Below are the code and all the weights of a small trained network. Each question names an input and a target symbol and asks about switching units off, where a switched-off unit gives its printed mean instead of its output.

import numpy as np


def w(rows, s, z=0):
    codes = np.array(rows[::2]) - 128.0
    scale = np.full(codes.shape[1], s)
    scale[-1] = z or s
    return codes * scale


def norm(h):
    return h / np.sqrt((h * h).mean(-1, keepdims=True) + 1e-5)


def f(y):
    return np.maximum(y, 0)


def softmax(a):
    e = np.exp(a - a.max(-1, keepdims=True))
    return e / e.sum(-1, keepdims=True)


def log_softmax(a):
    a = a - a.max(-1, keepdims=True)
    return a - np.log(np.exp(a).sum(-1, keepdims=True))


def net(x, mask):
    ids = ['αβεζηθλξπσφψω'.index(c) for c in x.split()]
    T = len(ids)
    res = E[ids] + P[:T]
    r = norm(res)
    for j in range(2):
        rows = slice(3 * j, 3 * j + 3)
        q, k, v = (r @ M[0][rows].T for M in (Q, K, V))
        z = softmax(np.where(np.tri(T) > 0, q @ k.T / 3**0.5, -1e9)) @ v
        o = O[0][rows]
        res = res + np.where(mask[j], z, o[:, -1]) @ o[:, :-1]
    y = f(norm(res) @ A[0][:, :-1].T + A[0][:, -1])
    res = res + np.where(mask[2:26], y, B[0][:, -1]) @ B[0][:, :-1]
    return log_softmax(norm(res)[-1] @ U[:, :-1].T + U[:, -1])


Q, K, V, O, A, B = {}, {}, {}, {}, {}, {}
E = w([
[126,184,122,237,75,190,95,145],'α',
[108,182,178,43,187,149,95,31],'β',
[220,99,170,145,125,119,149,208],'ε',
[31,149,151,126,224,156,134,87],'ζ',
[96,233,96,63,214,157,160,118],'η',
[97,168,108,94,255,126,180,156],'θ',
[186,137,5,170,126,209,111,125],'λ',
[241,188,122,112,50,82,132,141],'ξ',
[178,31,84,195,158,132,161,194],'π',
[238,65,116,160,148,205,93,144],'σ',
[77,127,172,173,154,113,128,46],'φ',
[141,217,42,176,76,57,203,217],'ψ',
[126,188,160,58,221,122,155,124],'ω',
],0.006)
P = w([
[158,170,145,165,230,97,185,22],'0',
[114,228,199,164,247,59,59,131],'1',
[143,184,229,125,136,253,252,134],'2',
[145,98,85,76,108,168,185,80],'3',
[148,196,145,186,180,89,6,181],'4',
[127,144,178,93,92,247,169,205],'5',
[152,65,22,41,66,172,112,137],'6',
],0.0064)
Q[0] = w([
[142,129,132,151,93,103,201,121],'head 0',
[116,199,167,189,192,64,56,144],'head 0',
[86,109,178,99,89,186,127,198],'head 0',
[134,116,122,102,17,145,202,136],'head 1',
[143,175,106,144,134,5,96,93],'head 1',
[151,62,62,109,168,121,125,53],'head 1',
],0.032)
K[0] = w([
[121,108,133,139,65,162,136,159],'head 0',
[184,207,172,201,230,121,210,69],'head 0',
[185,192,135,162,130,200,76,252],'head 0',
[91,115,178,114,73,183,120,221],'head 1',
[83,183,192,116,224,116,205,46],'head 1',
[42,90,124,29,131,132,75,106],'head 1',
],0.027)
V[0] = w([
[41,129,105,179,86,90,163,169],'head 0',
[80,171,207,126,138,165,100,198],'head 0',
[117,67,173,197,127,131,119,97],'head 0',
[145,5,219,114,166,150,81,113],'head 1',
[106,178,144,129,74,195,47,31],'head 1',
[176,182,194,83,38,53,127,115],'head 1',
],0.026)
O[0] = w([
[46,164,157,181,71,70,115,175,36],'head 0',
[101,165,189,158,93,255,149,163,51],'head 0',
[54,62,114,153,93,150,156,81,45],'head 0',
[199,26,253,122,180,118,98,63,7],'head 1',
[103,150,174,4,77,166,149,65,98],'head 1',
[181,100,98,67,98,115,252,162,157],'head 1',
],0.013,0.018)
A[0] = w([
[37,80,60,108,112,94,103,106,107],'neuron 0',
[130,158,147,208,159,81,71,78,61],'neuron 1',
[130,120,164,146,80,57,40,26,44],'neuron 2',
[189,187,106,147,128,177,173,129,108],'neuron 3',
[121,118,188,85,35,158,241,134,19],'neuron 4',
[112,208,109,91,94,178,127,170,93],'neuron 5',
[164,149,229,92,121,27,128,151,140],'neuron 6',
[214,158,134,122,100,89,221,94,139],'neuron 7',
[191,84,228,141,118,172,180,138,1],'neuron 8',
[143,167,133,54,146,160,122,148,131],'neuron 9',
[191,36,209,95,111,188,136,109,137],'neuron 10',
[91,53,113,120,106,163,206,149,98],'neuron 11',
[96,195,153,136,130,176,79,164,103],'neuron 12',
[182,145,158,111,130,234,148,133,157],'neuron 13',
[87,119,252,127,125,105,71,113,116],'neuron 14',
[56,23,124,86,35,78,142,95,63],'neuron 15',
[177,27,153,193,127,130,160,203,81],'neuron 16',
[85,139,219,128,106,170,168,151,38],'neuron 17',
[87,184,138,135,144,71,145,191,113],'neuron 18',
[45,160,179,68,36,142,81,96,114],'neuron 19',
[100,117,176,177,111,180,160,170,83],'neuron 20',
[140,87,19,150,125,141,62,113,119],'neuron 21',
[188,125,152,159,63,160,208,156,170],'neuron 22',
[166,116,173,113,172,91,80,53,159],'neuron 23',
],0.014,0.007)
B[0] = w([
[111,135,198,139,65,106,72,116,181],'neuron 0',
[113,156,75,63,171,200,136,93,186],'neuron 1',
[79,43,136,69,141,39,182,187,181],'neuron 2',
[136,100,180,119,162,76,84,159,242],'neuron 3',
[115,127,234,229,204,233,137,146,175],'neuron 4',
[148,111,166,186,99,79,106,32,245],'neuron 5',
[151,192,59,178,134,134,129,189,162],'neuron 6',
[129,123,135,152,122,200,31,143,255],'neuron 7',
[103,184,57,17,134,95,33,100,153],'neuron 8',
[157,106,140,176,93,105,85,111,227],'neuron 9',
[124,247,106,142,158,113,195,30,196],'neuron 10',
[239,148,150,144,138,103,77,170,164],'neuron 11',
[99,75,70,95,133,119,156,53,184],'neuron 12',
[103,143,169,124,49,137,128,229,218],'neuron 13',
[226,108,144,173,90,172,182,140,159],'neuron 14',
[252,103,124,184,74,72,40,114,148],'neuron 15',
[207,85,27,183,60,152,139,95,163],'neuron 16',
[103,84,93,60,188,55,219,127,138],'neuron 17',
[182,156,143,166,137,146,187,162,206],'neuron 18',
[85,104,7,82,147,213,112,186,174],'neuron 19',
[183,78,95,91,157,45,155,107,151],'neuron 20',
[110,172,231,108,146,159,136,123,246],'neuron 21',
[91,118,104,64,184,74,89,159,221],'neuron 22',
[114,121,140,157,57,137,176,225,243],'neuron 23',
],0.026,0.0089)
U = w([
[86,119,70,158,43,181,26,92,117],'α',
[173,219,156,82,51,211,199,84,45],'β',
[208,79,93,232,130,208,162,91,140],'ε',
[55,80,111,76,119,204,201,187,254],'ζ',
[162,178,177,173,149,69,75,16,115],'η',
[87,202,111,121,254,214,129,115,89],'θ',
[35,162,175,45,144,68,94,124,126],'λ',
[193,107,33,19,173,95,89,139,73],'ξ',
[74,36,130,199,210,65,92,137,83],'π',
[139,112,193,103,194,94,241,82,249],'σ',
[158,60,170,135,13,53,140,121,54],'φ',
[85,201,86,221,83,87,176,189,173],'ψ',
[151,132,247,164,130,188,81,216,144],'ω',
],0.0086,0.0022)

Each question gives the input, a string of symbols that net reads in full, and the target symbol t.
The units are the heads (3 rows each of Q, K, V and O) and the neurons (one row each of A and B). Each row of codes is followed by its name. A weight is (code - 128) times the scale printed after its matrix; where a second scale follows, it is the last column's (O, A, B and U).
mask holds one flag per unit, heads first, then neurons. A switched-off unit (its flag False) gives its mean, the last column of its rows in O or B, instead of its output. The means were averaged over made-up inputs and are rounded, as every weight is.
A unit's drop is (log p(t) with every unit on - log p(t) with that unit switched off) / (log p(t) with every unit on - log p(t) with every unit switched off).
The circuit of an input: a set's keep is (log p(t) with only the set's units on - log p(t) with every unit switched off) / (log p(t) with every unit on - log p(t) with every unit switched off). Starting from the 12 units with the biggest drops (on a tie, the unit counted first), units are removed one at a time, each time the one whose removal leaves the highest keep (on an exact tie, the one counted first), for as long as the keep stays at least 0.8.
circuit, biggest first: the units of the circuit, biggest drop first
most important unit: the unit with the biggest drop
k most important neurons: the k neurons with the biggest drops, biggest first
which heads matter: for each layer, one digit per head in row order, 1 if its drop is at least 0.15 and else 0, layers parted by /
input ω ξ β ξ λ ξ θ, target θ: which heads matter => 01
input ω ζ ω, target λ: most important unit => head 0
input ψ ξ ψ β, target β: circuit, biggest first => (head 1; neuron 10; neuron 23)
input ξ θ ξ ξ π, target ξ: which heads matter => 11
input ζ β ε ξ ξ λ, target α: circuit, biggest first => (head 1; neuron 19; neuron 5)
input η ε ζ ξ σ, target η: which heads matter => 01
input α λ ψ η ξ, target α: which heads matter => 01
input φ λ β, target α: which heads matter => 01
input ε ψ ω, target ψ: which heads matter => 01
input θ φ ψ π, target π: which heads matter => 11
input ξ ξ η, target ω: which heads matter => 11
input π σ ξ ξ, target ξ: which heads matter => 11
input β ζ φ, target θ: circuit, biggest first => (head 0; head 1; neuron 10; neuron 19)
input ε λ α ω ω ζ, target ζ: which heads matter => 11
input ψ σ ξ ξ ω φ, target ω: most important unit => neuron 4
input λ ξ α ε ξ, target λ: which heads matter => 11
input ε ψ π θ, target θ: which heads matter => 01
input ξ ξ ψ θ φ φ, target ψ: which heads matter => 01
input ε η ε, target ξ: circuit, biggest first => (head 1; head 0; neuron 8; neuron 20)
input φ ξ η θ ε, target φ: which heads matter => 11
input ψ ξ ξ ω λ, target ψ: circuit, biggest first => (head 1)
input ω ξ π ξ θ ξ ε, target ε: circuit, biggest first => (head 1; neuron 16)
input π ξ ξ ψ β, target π: circuit, biggest first => (head 1; head 0)
input ψ φ θ ξ λ η, target α: circuit, biggest first => (head 1; neuron 19; neuron 5)
input λ ω θ, target α: 2 most important neurons => (neuron 5; neuron 19)
input ψ ω ψ ζ ω α, target ζ: 2 most important neurons => (neuron 19; neuron 17)
input θ β ξ ω ζ, target θ: most important neuron => (neuron 1)
input σ ω ξ η α, target σ: 3 most important neurons => (neuron 10; neuron 2; neuron 23)
